Below is a small trained network, with its code and all its weights. Each question gives an input and a target symbol and asks what happens when units are switched off, that is, made to give their printed mean instead of their output.

import numpy as np


def w(rows, s, z=0):
    codes = np.array(rows[::2]) - 128.0
    scale = np.full(codes.shape[1], s)
    scale[-1] = z or s
    return codes * scale


def f(y):
    return np.maximum(y, 0)


def softmax(a):
    e = np.exp(a - a.max(-1, keepdims=True))
    return e / e.sum(-1, keepdims=True)


def log_softmax(a):
    a = a - a.max(-1, keepdims=True)
    return a - np.log(np.exp(a).sum(-1, keepdims=True))


def net(x, mask):
    ids = ['γθλμξστφω'.index(c) for c in x.split()]
    T = len(ids)
    res = E[ids] + P[:T]
    u = 0
    for l in range(2):
        r = res
        for j in range(2):
            rows = slice(2 * j, 2 * j + 2)
            q, k, v = (r @ M[l][rows].T for M in (Q, K, V))
            z = softmax(np.where(np.tri(T) > 0, q @ k.T / 2**0.5, -1e9)) @ v
            o = O[l][rows]
            res = res + np.where(mask[u + j], z, o[:, -1]) @ o[:, :-1]
        u += 2
        y = f(res @ A[l][:, :-1].T + A[l][:, -1])
        res = res + np.where(mask[u : u + 16], y, B[l][:, -1]) @ B[l][:, :-1]
        u += 16
    return log_softmax(res[-1] @ U[:, :-1].T + U[:, -1])


Q, K, V, O, A, B = {}, {}, {}, {}, {}, {}
E = w([
[80,135,183,231,154],'γ',
[207,71,252,158,74],'θ',
[235,153,62,116,95],'λ',
[104,153,237,148,148],'μ',
[160,131,96,101,146],'ξ',
[143,191,96,162,163],'σ',
[153,134,148,123,81],'τ',
[120,145,63,176,151],'φ',
[204,130,134,91,131],'ω',
],0.02)
P = w([
[1,37,160,150,145],'0',
[78,78,160,104,135],'1',
[111,92,140,85,152],'2',
[136,114,143,124,146],'3',
[122,128,129,130,144],'4',
[132,141,126,163,145],'5',
[141,142,124,144,151],'6',
[129,146,109,158,159],'7',
[132,147,101,174,161],'8',
[142,148,100,165,163],'9',
[130,143,91,162,176],'10',
[165,152,101,204,169],'11',
[144,167,100,236,148],'12',
],0.0078)
Q[0] = w([
[8,108,156,200,117],'0.h0',
[178,189,159,71,225],'0.h0',
[152,161,177,170,141],'0.h1',
[253,144,13,197,37],'0.h1',
],0.005)
K[0] = w([
[46,84,224,89,189],'0.h0',
[65,46,227,131,135],'0.h0',
[59,233,3,171,146],'0.h1',
[178,150,19,185,103],'0.h1',
],0.0052)
V[0] = w([
[61,11,94,169,169],'0.h0',
[183,150,177,52,155],'0.h0',
[96,85,17,80,150],'0.h1',
[131,107,1,114,143],'0.h1',
],0.0074)
O[0] = w([
[169,71,143,14,167,108],'0.h0',
[2,13,69,245,143,179],'0.h0',
[110,79,94,24,131,2],'0.h1',
[70,117,98,11,163,57],'0.h1',
],0.0064,0.0032)
A[0] = w([
[100,214,165,76,119,157],'0.n0',
[127,58,130,137,107,252],'0.n1',
[159,68,40,145,82,184],'0.n2',
[121,120,154,162,146,152],'0.n3',
[131,105,94,70,96,129],'0.n4',
[171,142,118,148,202,164],'0.n5',
[177,157,159,139,120,62],'0.n6',
[108,53,123,126,182,172],'0.n7',
[90,207,65,147,250,209],'0.n8',
[167,147,59,99,134,200],'0.n9',
[155,129,165,117,83,75],'0.n10',
[180,139,64,149,164,117],'0.n11',
[153,116,117,120,104,77],'0.n12',
[85,116,178,144,159,147],'0.n13',
[130,194,103,111,191,84],'0.n14',
[136,126,135,148,197,160],'0.n15',
],0.011,0.0031)
B[0] = w([
[34,93,31,106,177,139],'0.n0',
[120,54,210,34,123,222],'0.n1',
[36,53,128,255,136,197],'0.n2',
[178,101,148,141,179,244],'0.n3',
[201,50,45,169,119,148],'0.n4',
[120,171,188,202,80,223],'0.n5',
[149,85,76,113,153,225],'0.n6',
[114,62,173,200,110,150],'0.n7',
[243,127,183,82,118,254],'0.n8',
[73,53,115,137,124,203],'0.n9',
[125,117,165,24,163,203],'0.n10',
[106,126,139,92,39,210],'0.n11',
[125,82,95,137,154,145],'0.n12',
[131,97,103,159,199,218],'0.n13',
[120,145,148,11,130,166],'0.n14',
[85,138,160,197,164,205],'0.n15',
],0.0058,0.0065)
Q[1] = w([
[85,202,98,75,25],'1.h0',
[95,109,67,103,80],'1.h0',
[159,73,140,84,121],'1.h1',
[172,255,49,122,103],'1.h1',
],0.0068)
K[1] = w([
[90,123,94,82,91],'1.h0',
[95,2,130,98,142],'1.h0',
[132,121,178,93,206],'1.h1',
[140,156,82,162,99],'1.h1',
],0.0083)
V[1] = w([
[191,111,101,143,98],'1.h0',
[147,172,101,145,254],'1.h0',
[191,87,126,107,94],'1.h1',
[123,197,117,133,44],'1.h1',
],0.0096)
O[1] = w([
[251,133,2,11,182,137],'1.h0',
[85,158,145,72,191,165],'1.h0',
[155,101,72,132,135,204],'1.h1',
[203,36,208,70,114,6],'1.h1',
],0.0075,0.015)
A[1] = w([
[159,161,151,62,65,16],'1.n0',
[100,74,93,34,185,114],'1.n1',
[131,112,255,157,83,71],'1.n2',
[102,174,12,180,21,131],'1.n3',
[193,115,154,187,103,161],'1.n4',
[192,148,46,43,139,81],'1.n5',
[77,104,94,174,100,78],'1.n6',
[134,190,90,188,100,47],'1.n7',
[180,152,121,176,117,117],'1.n8',
[30,173,163,45,111,141],'1.n9',
[149,90,189,172,144,131],'1.n10',
[192,65,64,99,78,165],'1.n11',
[99,211,133,132,192,221],'1.n12',
[45,4,128,168,117,253],'1.n13',
[94,126,142,133,159,222],'1.n14',
[71,212,90,135,201,141],'1.n15',
],0.0086,0.0025)
B[1] = w([
[48,2,67,112,146,132],'1.n0',
[123,137,114,95,121,144],'1.n1',
[131,61,144,78,160,177],'1.n2',
[134,88,134,141,207,254],'1.n3',
[123,114,146,38,108,205],'1.n4',
[127,173,101,120,74,158],'1.n5',
[130,128,135,170,121,189],'1.n6',
[183,108,249,109,175,212],'1.n7',
[88,102,143,68,183,197],'1.n8',
[161,244,192,149,46,135],'1.n9',
[91,124,150,84,100,214],'1.n10',
[60,108,126,100,115,193],'1.n11',
[106,161,110,133,135,243],'1.n12',
[186,110,107,187,14,227],'1.n13',
[155,126,131,189,63,189],'1.n14',
[111,152,177,102,124,239],'1.n15',
],0.0073,0.0092)
U = w([
[97,107,123,118,254,109],'γ',
[160,78,168,106,121,161],'θ',
[64,116,90,97,167,186],'λ',
[87,105,70,183,150,69],'μ',
[219,161,108,216,101,184],'ξ',
[128,127,105,150,140,72],'σ',
[241,221,113,155,111,254],'τ',
[72,144,132,192,126,47],'φ',
[108,124,112,120,141,121],'ω',
],0.0085,0.0036)

Each question gives the input, a string of symbols that net reads in full, and the target symbol t.
The units are the heads (2 rows each of Q, K, V and O) and the neurons (one row each of A and B). Each row of codes is followed by its name. A weight is (code - 128) times the scale printed after its matrix; where a second scale follows, it is the last column's (O, A, B and U).
mask holds one flag per unit, layer by layer, with each layer's heads first. A switched-off unit (its flag False) gives its mean, the last column of its rows in O or B, instead of its output. The means were averaged over made-up inputs and are rounded, as every weight is.
A unit's drop is (log p(t) with every unit on - log p(t) with that unit switched off) / (log p(t) with every unit on - log p(t) with every unit switched off).
The circuit of an input: a set's keep is (log p(t) with only the set's units on - log p(t) with every unit switched off) / (log p(t) with every unit on - log p(t) with every unit switched off). Starting from the 12 units with the biggest drops (on a tie, the unit counted first), units are removed one at a time, each time the one whose removal leaves the highest keep (on an exact tie, the one counted first), for as long as the keep stays at least 0.8.
units of the circuit, in order: the units of the circuit, biggest drop first
most important unit: the unit with the biggest drop
top k neurons: the k neurons with the biggest drops, biggest first
top k neurons in layer l: the k neurons of layer l with the biggest drops, biggest first
which heads matter: for each layer, one digit per head in row order, 1 if its drop is at least 0.15 and else 0, layers parted by /
drop when u is switched off: that unit's drop, to one decimal
input θ θ ω θ φ, target γ: which heads matter => 11 / 10
input θ θ σ θ σ ω γ σ θ θ σ θ γ, target γ: units of the circuit, in order => (0.n8 0.n2 1.n13 1.h0)
input γ ω τ φ φ τ θ τ μ θ ω μ σ, target τ: units of the circuit, in order => (0.n8)
input θ ω γ μ θ θ θ τ, target γ: which heads matter => 01 / 00
input ω γ τ θ γ γ φ θ, target γ: which heads matter => 11 / 10
input θ ξ θ θ θ ω, target γ: top 4 neurons in layer 1 => (1.n3 1.n8 1.n13 1.n7)
input γ ω ω τ μ, target φ: which heads matter => 00 / 10
input ω θ ω φ, target ξ: top 2 neurons in layer 0 => (0.n2 0.n7)
input ω σ ω, target ξ: which heads matter => 10 / 00
input θ θ ω, target γ: top 3 neurons => (1.n3 1.n13 1.n8)
input γ φ ω, target τ: top 2 neurons => (1.n9 0.n13)
input γ θ γ τ, target τ: which heads matter => 11 / 00
input λ γ γ σ λ γ, target γ: top 3 neurons => (1.n13 1.n2 0.n2)
input φ γ γ γ τ φ, target τ: most important unit => 0.h0
input θ θ θ τ, target γ: which heads matter => 11 / 11
input ω θ ω ξ, target ξ: top 2 neurons => (1.n13 0.n2)
input ω θ ξ, target ξ: top 2 neurons in layer 0 => (0.n2 0.n8)
input ω ω λ θ ω, target ξ: top 3 neurons in layer 0 => (0.n8 0.n2 0.n6)
input θ ω μ, target φ: top 2 neurons in layer 0 => (0.n8 0.n13)
input ω μ λ θ τ σ, target τ: most important unit => 0.n8
input ω ω γ ω τ, target ξ: top 2 neurons in layer 0 => (0.n8 0.n5)
input τ μ ω ω λ, target μ: top 2 neurons in layer 0 => (0.n2 0.n9)
input γ γ γ γ θ φ ω, target τ: drop when 0.n6 is switched off => 0.1
input γ θ ω γ θ γ ξ γ θ, target γ: drop when 1.h0 is switched off => 0.4
input ω θ ω θ ω φ, target ξ: drop when 1.n6 is switched off => 0.2
input ω ω φ φ μ μ φ σ ω τ ω λ, target μ: drop when 0.h0 is switched off => -0.1
